Below are the code and all the weights of a small trained network. Each question names an input and a target symbol and asks about switching units off, where a switched-off unit gives its printed mean instead of its output.

import numpy as np


def w(rows, s, z=0):
    codes = np.array(rows[::2]) - 128.0
    scale = np.full(codes.shape[1], s)
    scale[-1] = z or s
    return codes * scale


def f(y):
    return y / 2 * (1 + np.tanh(0.7978845608 * (y + 0.044715 * y**3)))


def softmax(a):
    e = np.exp(a - a.max(-1, keepdims=True))
    return e / e.sum(-1, keepdims=True)


def log_softmax(a):
    a = a - a.max(-1, keepdims=True)
    return a - np.log(np.exp(a).sum(-1, keepdims=True))


def net(x, mask):
    ids = ['βζηλστψ'.index(c) for c in x.split()]
    T = len(ids)
    res = E[ids] + P[:T]
    u = 0
    for l in range(2):
        r = res
        for j in range(3):
            rows = slice(2 * j, 2 * j + 2)
            q, k, v = (r @ M[l][rows].T for M in (Q, K, V))
            z = softmax(np.where(np.tri(T) > 0, q @ k.T / 2**0.5, -1e9)) @ v
            o = O[l][rows]
            res = res + np.where(mask[u + j], z, o[:, -1]) @ o[:, :-1]
        u += 3
        y = f(res @ A[l][:, :-1].T + A[l][:, -1])
        res = res + np.where(mask[u : u + 12], y, B[l][:, -1]) @ B[l][:, :-1]
        u += 12
    return log_softmax(res[-1] @ U[:, :-1].T + U[:, -1])


Q, K, V, O, A, B = {}, {}, {}, {}, {}, {}
E = w([
[192,146,184,142],'β',
[160,5,31,74],'ζ',
[48,119,80,68],'η',
[218,167,119,101],'λ',
[36,123,89,83],'σ',
[65,171,182,143],'τ',
[188,160,100,254],'ψ',
],0.013)
P = w([
[90,144,93,74],'0',
[57,141,165,166],'1',
[61,166,174,209],'2',
[96,231,167,171],'3',
[91,254,168,141],'4',
[81,192,212,114],'5',
],0.0049)
Q[0] = w([
[105,120,176,190],'0.h1',
[15,97,134,25],'0.h1',
[117,72,90,161],'0.h2',
[89,40,112,92],'0.h2',
[230,143,115,142],'0.h3',
[124,2,76,83],'0.h3',
],0.011)
K[0] = w([
[155,142,111,188],'0.h1',
[119,90,131,70],'0.h1',
[127,184,126,150],'0.h2',
[103,184,156,103],'0.h2',
[138,4,78,120],'0.h3',
[143,145,110,114],'0.h3',
],0.018)
V[0] = w([
[88,39,117,150],'0.h1',
[142,178,3,230],'0.h1',
[171,41,58,197],'0.h2',
[172,91,29,52],'0.h2',
[215,32,102,46],'0.h3',
[35,208,239,116],'0.h3',
],0.0068)
O[0] = w([
[92,167,137,81,121],'0.h1',
[76,151,81,178,131],'0.h1',
[101,111,168,89,104],'0.h2',
[100,71,211,181,115],'0.h2',
[97,2,124,120,20],'0.h3',
[147,173,76,101,255],'0.h3',
],0.0069,0.0045)
A[0] = w([
[139,204,136,209,64],'0.n1',
[239,162,214,89,46],'0.n2',
[52,90,72,33,155],'0.n3',
[134,230,189,77,160],'0.n4',
[236,156,147,89,59],'0.n5',
[220,59,21,126,49],'0.n6',
[97,119,255,104,70],'0.n7',
[128,142,136,130,123],'0.n8',
[162,44,244,142,74],'0.n9',
[101,219,53,29,1],'0.n10',
[8,135,74,106,118],'0.n11',
[79,145,253,201,33],'0.n12',
],0.007,0.0026)
B[0] = w([
[161,84,66,173,198],'0.n1',
[2,157,226,125,150],'0.n2',
[74,132,81,247,159],'0.n3',
[92,151,136,85,254],'0.n4',
[61,120,175,200,140],'0.n5',
[156,37,64,212,139],'0.n6',
[154,155,134,78,155],'0.n7',
[115,151,133,106,136],'0.n8',
[153,70,81,122,166],'0.n9',
[123,115,142,154,222],'0.n10',
[91,189,153,163,165],'0.n11',
[184,230,220,166,171],'0.n12',
],0.0054,0.0078)
Q[1] = w([
[154,201,118,136],'1.h1',
[116,100,191,104],'1.h1',
[87,92,239,5],'1.h2',
[68,53,52,154],'1.h2',
[124,122,64,147],'1.h3',
[152,83,113,123],'1.h3',
],0.012)
K[1] = w([
[129,157,173,182],'1.h1',
[149,35,120,128],'1.h1',
[96,182,163,63],'1.h2',
[150,2,202,157],'1.h2',
[109,206,169,121],'1.h3',
[67,97,189,109],'1.h3',
],0.0097)
V[1] = w([
[13,140,87,81],'1.h1',
[169,122,50,41],'1.h1',
[152,68,52,184],'1.h2',
[121,73,133,122],'1.h2',
[126,63,9,180],'1.h3',
[254,117,58,202],'1.h3',
],0.0074)
O[1] = w([
[76,236,81,221,254],'1.h1',
[235,186,218,140,23],'1.h1',
[62,9,45,198,74],'1.h2',
[135,99,217,84,5],'1.h2',
[151,67,64,255,243],'1.h3',
[181,76,21,162,136],'1.h3',
],0.0059,0.0033)
A[1] = w([
[1,106,170,91,120],'1.n1',
[190,164,103,224,224],'1.n2',
[123,179,107,198,6],'1.n3',
[236,86,177,16,87],'1.n4',
[101,33,98,42,125],'1.n5',
[211,73,132,159,220],'1.n6',
[135,79,56,219,145],'1.n7',
[71,25,126,148,111],'1.n8',
[91,129,60,111,227],'1.n9',
[77,117,72,111,239],'1.n10',
[151,123,186,197,183],'1.n11',
[108,176,140,141,148],'1.n12',
],0.0091,0.0024)
B[1] = w([
[124,154,183,198,169],'1.n1',
[143,101,122,36,227],'1.n2',
[130,95,141,95,215],'1.n3',
[3,70,79,70,139],'1.n4',
[177,133,94,151,164],'1.n5',
[143,64,248,128,176],'1.n6',
[85,77,40,155,248],'1.n7',
[167,251,141,26,203],'1.n8',
[178,134,169,140,192],'1.n9',
[196,201,164,162,187],'1.n10',
[117,143,114,69,164],'1.n11',
[166,178,142,105,210],'1.n12',
],0.0062,0.012)
U = w([
[1,102,126,84,111],'β',
[174,121,166,199,81],'ζ',
[93,136,155,232,14],'η',
[105,110,148,146,85],'λ',
[114,142,162,243,48],'σ',
[188,182,144,136,162],'τ',
[146,122,92,201,249],'ψ',
],0.0074,0.0018)

Each question gives the input, a string of symbols that net reads in full, and the target symbol t.
The units are the heads (2 rows each of Q, K, V and O) and the neurons (one row each of A and B). Each row of codes is followed by its name. A weight is (code - 128) times the scale printed after its matrix; where a second scale follows, it is the last column's (O, A, B and U).
mask holds one flag per unit, layer by layer, with each layer's heads first. A switched-off unit (its flag False) gives its mean, the last column of its rows in O or B, instead of its output. The means were averaged over made-up inputs and are rounded, as every weight is.
A unit's drop is (log p(t) with every unit on - log p(t) with that unit switched off) / (log p(t) with every unit on - log p(t) with every unit switched off).
The circuit of an input: a set's keep is (log p(t) with only the set's units on - log p(t) with every unit switched off) / (log p(t) with every unit on - log p(t) with every unit switched off). Starting from the 12 units with the biggest drops (on a tie, the unit counted first), units are removed one at a time, each time the one whose removal leaves the highest keep (on an exact tie, the one counted first), for as long as the keep stays at least 0.8.
circuit, biggest first: the units of the circuit, biggest drop first
unit that matters most: the unit with the biggest drop
top k neurons: the k neurons with the biggest drops, biggest first
k most important neurons of layer l: the k neurons of layer l with the biggest drops, biggest first
drop when u is switched off: that unit's drop, to one decimal
input β τ ψ τ ψ, target ψ: circuit, biggest first : [1.h2; 0.h1; 1.n7; 0.n1]
input τ τ η τ σ, target τ: circuit, biggest first : [0.h3; 1.n7; 1.h2]
input β ζ σ, target η: unit that matters most : 1.n1
input ζ τ τ η, target σ: top 2 neurons : [0.n3; 1.n1]
input λ σ β σ, target σ: 2 most important neurons of layer 1 : [1.n1; 1.n2]
input β ψ β, target ψ: circuit, biggest first : [0.h1; 1.h3; 1.h2; 0.n1]
input σ τ η, target τ: circuit, biggest first : [0.h3; 1.n7]
input τ β σ β ψ η, target ψ: 2 most important neurons of layer 1 : [1.n8; 1.n6]
input ψ β τ ζ τ, target ψ: 2 most important neurons of layer 0 : [0.n6; 0.n2]
input τ τ τ ψ, target ψ: circuit, biggest first : [1.h2; 0.h1; 1.n7; 0.n1]
input β β ψ τ η, target ψ: 2 most important neurons of layer 0 : [0.n1; 0.n2]
input τ τ σ τ η, target τ: 2 most important neurons of layer 1 : [1.n7; 1.n12]
input ζ τ τ β, target ζ: 4 most important neurons of layer 0 : [0.n9; 0.n12; 0.n3; 0.n4]
input τ ζ τ τ β, target ζ: top 4 neurons : [0.n12; 1.n6; 0.n6; 1.n8]
input β ψ τ, target ψ: unit that matters most : 0.h1
input τ ψ τ λ, target ψ: top 3 neurons : [0.n1; 0.n5; 1.n8]
input σ λ η, target σ: 3 most important neurons of layer 1 : [1.n1; 1.n2; 1.n8]
input τ ψ τ β, target ψ: drop when 0.n1 is switched off : 0.9
input σ ψ λ, target ψ: drop when 1.n10 is switched off : 0.0
input β β β, target β: top neuron : [1.n4]
input τ τ ζ β ψ, target β: drop when 0.h3 is switched off : 0.2
